array([[128, 128, 130, 128],
       [122, 138, 135, 134],
       [115, 152, 146, 147]])	130

array([131, 127, 142, 123, 128, 150])	142

array([126, 132, 131, 129, 152, 128, 126])	131

array([145, 138, 124, 103, 121, 136, 120])	124

array([124, 144, 132, 119, 107, 158])	132

array([[130, 142, 130, 132, 129, 131, 145],
       [130, 137, 129, 131, 128, 130, 142],
       [131, 148, 131, 134, 129, 132, 153]])	130

array([125, 130, 151, 108, 144, 146])	151

array([108, 131, 152, 142])	152

array([121, 153, 108, 125, 121, 140, 125])	108
---
[144, 152, 140, 147, 139] Answer: 144
[106, 130, 129, 102, 124] Answer: 124
[103, 147, 125, 108, 141] Answer: 125
[98, 125, 155, 130, 157] Answer: 130
[105, 136, 125, 124, 142] Answer: 125
[131, 108, 139, 102, 112] Answer: 112
[157, 100, 128, 147, 129] Answer: 129
[119, 143, 110, 126, 156] Answer: 126
[109, 121, 123, 106, 110] Answer: 110
---
156	138	121	129	152 gives 156
104	111	122	133	123 gives 104
127	114	120	104	155 gives 127
145	131	133	107	149 gives 145
107	143	149	141	138 gives 107
112	123	148	153	131 gives 112
151	137	123	128	148 gives 151
---
[143  99 129 117 145] value 129
[148 152 150 148 146] value 150
[148  99 121 135 118] value 121
[103 112 122 132 128] value 122
[125 112 131 150 125] value 131
[125 150 127 124 151] value 127
[118 139 131 151 125] value 131
[150 143 134 125 128] value 134
[134 133 150 146 142] value 150
---
array([[138, 109, 148, 116, 142, 115, 138],
       [146, 121, 149, 121, 150, 118, 149]]) ⇒ 138

array([[144, 145, 116, 125, 142],
       [137, 116, 139, 133, 105]]) ⇒ 142

array([[106, 125, 116, 129],
       [148, 119, 111, 111]]) ⇒ 129

array([[123, 151, 123, 153, 152],
       [144, 123, 150, 144, 106]]) ⇒ 152

array([[138, 131, 124, 130],
       [121, 132, 153, 135]]) ⇒ 130

array([[150, 127, 129, 125, 127, 112, 112],
       [118, 127, 114, 142, 126, 136, 120]]) ⇒ 112
---
[[127 137 107 129]
 [128 153 108 129]
 [128 144 149 128]] >> 128

[[139 118 114 136 140 122]
 [115 140 139 118 116 136]
 [112 135 134 105 110 149]] >> 115

[[128 111 109 127]
 [129 139 136 128]
 [128 105 135 129]] >> 129

[[132 134 124 136 124 120 132]
 [153 123 113 130 119 124 141]
 [124 135 135 138 133 124 117]] >> 153

[[124 149 117 148 128 128 136]
 [137 121 142 143 127 128 128]
 [123 151 116 146 133 136 135]] >> 137

[[134 112 111 131 130 130 137]
 [140 134 150 131 129 129 121]
 [123 122 111 120 140 140 116]] >> 140

[[131 115 126 136]
 [106 110 117 125]
 [114 114 125 132]] >> 106
---
[[128 152 127 117 110]
 [119 115 138 140 118]
 [138 141 116 120 141]] result: 141

[[128 129 128 127 129 129 129]
 [127 116 110 152 132 103 111]
 [128 131 130 127 128 128 130]] result: 131

[[147 119 134 106  99]
 [132 130 139 125 133]
 [132 138 136 130 134]] result: 138

[[153 106 123 142 119 124 117]
 [130 122 119 122 152 120  99]
 [111 124 129 117 100 132 140]] result: 124

[[115 112 117 123 124 124 127]
 [119 115 119 129 126 128 121]
 [143 112 139 113 142 135 152]] result: 112

[[130 103 126 150 114 137 115]
 [132 123 145 129 136 132 117]
 [129 102 126 148 114 137 118]] result: 102

[[122 122 136 134 126]
 [122 123 106 109 121]
 [122 123 121 122 123]] result: 123
---
121	104	117	139	150 ans = 121

127	119	121	132	147
109	126	114	118	155
151	120	125	140	135
ans = 127

115	137	144	147	109	156 ans = 115

156	124	144	112	122	140	108 ans = 156

133	144	101	113	152 ans = 133

126	126	138	130	138	122	128
140	126	157	137	149	110	121
ans = 126

130	130	132	125	126	137
155	128	124	122	131	131
124	127	134	122	120	98
ans = 130

126	157	124	113	109	111 ans = 126

120	100	106	148	142	118 ans = 120
---
[119 118 117 119 127 101 121] out 121
[127 120 138 131 100] out 100
[113 106 142 121 128 135] out 135
[124 110 115 155 112 119] out 119
[134 140 143 118 140 104 142] out 142
[145 157 104 151 136] out 136
---
Input:
array([[129, 152, 131, 141, 120, 130],
       [127, 138, 128, 147, 123, 127],
       [130, 118, 131, 112, 140, 136]])
Output: 127

Input:
array([[146, 130, 136, 134, 138, 140, 150],
       [131, 141, 126,  99, 132, 104, 123]])
Output: 150

Input:
array([[133, 132, 107, 124, 135, 111],
       [126, 124, 103, 131, 140, 116]])
Output: 111

Input:
array([[144, 139, 149, 115, 134, 117],
       [147, 121, 137, 105, 131, 107],
       [140, 140, 144, 107, 140, 123]])
Output: 107

Input:
array([[126, 128, 155, 133],
       [126, 131, 121, 126],
       [128, 126, 132, 124]])
Output: 126

Input:
array([[140, 153, 135, 130],
       [153, 134, 135, 136]])
Output: 130
